Below are the code and all the weights of a small trained network. Each question names an input and a target symbol and asks about switching units off, where a switched-off unit gives its printed mean instead of its output.

import numpy as np


def w(rows, s, z=0):
    codes = np.array(rows[::2]) - 128.0
    scale = np.full(codes.shape[1], s)
    scale[-1] = z or s
    return codes * scale


def norm(h):
    return h / np.sqrt((h * h).mean(-1, keepdims=True) + 1e-5)


def f(y):
    return np.maximum(y, 0)


def softmax(a):
    e = np.exp(a - a.max(-1, keepdims=True))
    return e / e.sum(-1, keepdims=True)


def log_softmax(a):
    a = a - a.max(-1, keepdims=True)
    return a - np.log(np.exp(a).sum(-1, keepdims=True))


def net(x, mask):
    ids = ['ΦΩζηλτ'.index(c) for c in x.split()]
    T = len(ids)
    res = E[ids] + P[:T]
    r = norm(res)
    for j in range(2):
        rows = slice(3 * j, 3 * j + 3)
        q, k, v = (r @ M[0][rows].T for M in (Q, K, V))
        z = softmax(np.where(np.tri(T) > 0, q @ k.T / 3**0.5, -1e9)) @ v
        o = O[0][rows]
        res = res + np.where(mask[j], z, o[:, -1]) @ o[:, :-1]
    y = f(norm(res) @ A[0][:, :-1].T + A[0][:, -1])
    res = res + np.where(mask[2:18], y, B[0][:, -1]) @ B[0][:, :-1]
    return log_softmax(norm(res)[-1] @ U[:, :-1].T + U[:, -1])


Q, K, V, O, A, B = {}, {}, {}, {}, {}, {}
E = w([
[127,188,126,35],'Φ',
[55,132,100,158],'Ω',
[15,186,152,35],'ζ',
[83,160,27,91],'η',
[6,124,153,177],'λ',
[53,177,172,54],'τ',
],0.013)
P = w([
[254,194,125,253],'0',
[40,106,160,56],'1',
[54,108,126,56],'2',
[75,104,116,63],'3',
[90,107,95,71],'4',
[100,107,84,86],'5',
[103,115,84,101],'6',
[107,132,75,120],'7',
[108,150,78,128],'8',
],0.0073)
Q[0] = w([
[132,181,133,79],'head 0',
[173,133,71,119],'head 0',
[10,129,57,126],'head 0',
[129,183,166,96],'head 1',
[63,217,69,89],'head 1',
[80,195,139,153],'head 1',
],0.013)
K[0] = w([
[181,247,134,48],'head 0',
[179,75,33,125],'head 0',
[32,129,56,211],'head 0',
[129,141,87,188],'head 1',
[132,250,85,205],'head 1',
[116,200,198,254],'head 1',
],0.0086)
V[0] = w([
[139,93,82,138],'head 0',
[113,142,109,127],'head 0',
[107,115,131,201],'head 0',
[184,171,204,151],'head 1',
[77,110,168,246],'head 1',
[156,155,51,119],'head 1',
],0.014)
O[0] = w([
[141,87,250,141,129],'head 0',
[101,128,58,74,188],'head 0',
[140,107,254,55,108],'head 0',
[184,156,227,13,139],'head 1',
[105,9,68,116,115],'head 1',
[13,219,180,149,254],'head 1',
],0.0074,0.0076)
A[0] = w([
[91,148,115,115,175],'neuron 0',
[153,130,95,10,198],'neuron 1',
[142,149,164,206,173],'neuron 2',
[124,161,154,10,248],'neuron 3',
[212,162,141,189,78],'neuron 4',
[190,93,72,65,6],'neuron 5',
[144,122,166,141,15],'neuron 6',
[37,136,121,58,72],'neuron 7',
[71,65,175,189,168],'neuron 8',
[115,176,174,160,170],'neuron 9',
[81,130,88,127,146],'neuron 10',
[33,70,118,143,22],'neuron 11',
[109,136,103,129,160],'neuron 12',
[145,170,120,107,194],'neuron 13',
[147,74,110,94,56],'neuron 14',
[99,50,102,122,220],'neuron 15',
],0.013,0.0027)
B[0] = w([
[184,142,145,148,201],'neuron 0',
[127,119,209,210,192],'neuron 1',
[154,145,243,95,136],'neuron 2',
[254,119,135,157,224],'neuron 3',
[139,83,147,60,130],'neuron 4',
[76,94,208,115,144],'neuron 5',
[191,148,115,144,128],'neuron 6',
[186,127,91,150,253],'neuron 7',
[188,160,111,117,156],'neuron 8',
[56,53,229,52,176],'neuron 9',
[149,170,143,95,198],'neuron 10',
[191,152,100,131,186],'neuron 11',
[112,137,126,64,168],'neuron 12',
[102,68,123,188,170],'neuron 13',
[31,130,130,111,142],'neuron 14',
[95,202,155,96,165],'neuron 15',
],0.0079,0.013)
U = w([
[147,168,251,103,181],'Φ',
[177,170,108,86,111],'Ω',
[176,151,50,204,190],'ζ',
[40,205,117,230,162],'η',
[97,74,143,134,85],'λ',
[180,98,155,222,2],'τ',
],0.011,0.0027)

Each question gives the input, a string of symbols that net reads in full, and the target symbol t.
The units are the heads (3 rows each of Q, K, V and O) and the neurons (one row each of A and B). Each row of codes is followed by its name. A weight is (code - 128) times the scale printed after its matrix; where a second scale follows, it is the last column's (O, A, B and U).
mask holds one flag per unit, heads first, then neurons. A switched-off unit (its flag False) gives its mean, the last column of its rows in O or B, instead of its output. The means were averaged over made-up inputs and are rounded, as every weight is.
A unit's drop is (log p(t) with every unit on - log p(t) with that unit switched off) / (log p(t) with every unit on - log p(t) with every unit switched off).
The circuit of an input: a set's keep is (log p(t) with only the set's units on - log p(t) with every unit switched off) / (log p(t) with every unit on - log p(t) with every unit switched off). Starting from the 12 units with the biggest drops (on a tie, the unit counted first), units are removed one at a time, each time the one whose removal leaves the highest keep (on an exact tie, the one counted first), for as long as the keep stays at least 0.8.
units of the circuit, in order: the units of the circuit, biggest drop first
top k neurons: the k neurons with the biggest drops, biggest first
heads that matter: for each layer, one digit per head in row order, 1 if its drop is at least 0.15 and else 0, layers parted by /
drop when u is switched off: that unit's drop, to one decimal
input Φ η Φ η Φ η λ Ω, target Φ: units of the circuit, in order	head 0
input λ λ Φ Ω, target λ: heads that matter	01
input Ω λ η Φ ζ η ζ, target Ω: heads that matter	01
input τ Φ Ω Ω, target τ: units of the circuit, in order	head 1; neuron 3; neuron 1
input λ η τ Φ η, target λ: units of the circuit, in order	head 1; neuron 5
input λ Φ η η Φ η ζ η λ, target λ: heads that matter	11
input ζ η η η, target ζ: units of the circuit, in order	neuron 9; head 0
input τ Ω λ η Φ η, target τ: units of the circuit, in order	head 1; neuron 1; neuron 3
input η η Ω Ω λ Φ λ λ, target ζ: top 3 neurons	neuron 11; neuron 8; neuron 9
input η ζ η η τ, target η: heads that matter	11
input Ω η η ζ η λ η λ, target Ω: heads that matter	11
input Φ η η ζ Φ Ω, target Φ: heads that matter	01
input ζ Φ τ τ ζ η Φ Φ, target ζ: heads that matter	10
input τ Φ ζ η η Φ λ λ τ, target τ: heads that matter	01
input ζ Ω η τ ζ η τ τ, target ζ: heads that matter	10
input η η ζ, target η: heads that matter	11
input η τ Φ Φ, target η: units of the circuit, in order	head 1; head 0
input λ Φ τ Φ, target λ: drop when neuron 3 is switched off	0.0
input λ η η Φ η λ η η Ω, target λ: top neuron	neuron 3
input η η Ω λ η ζ η η η, target η: drop when neuron 3 is switched off	0.2
input Φ Ω η η Φ Φ Φ η η, target Φ: drop when neuron 9 is switched off	0.3
input τ η λ η Φ η η Ω, target τ: top neuron	neuron 1
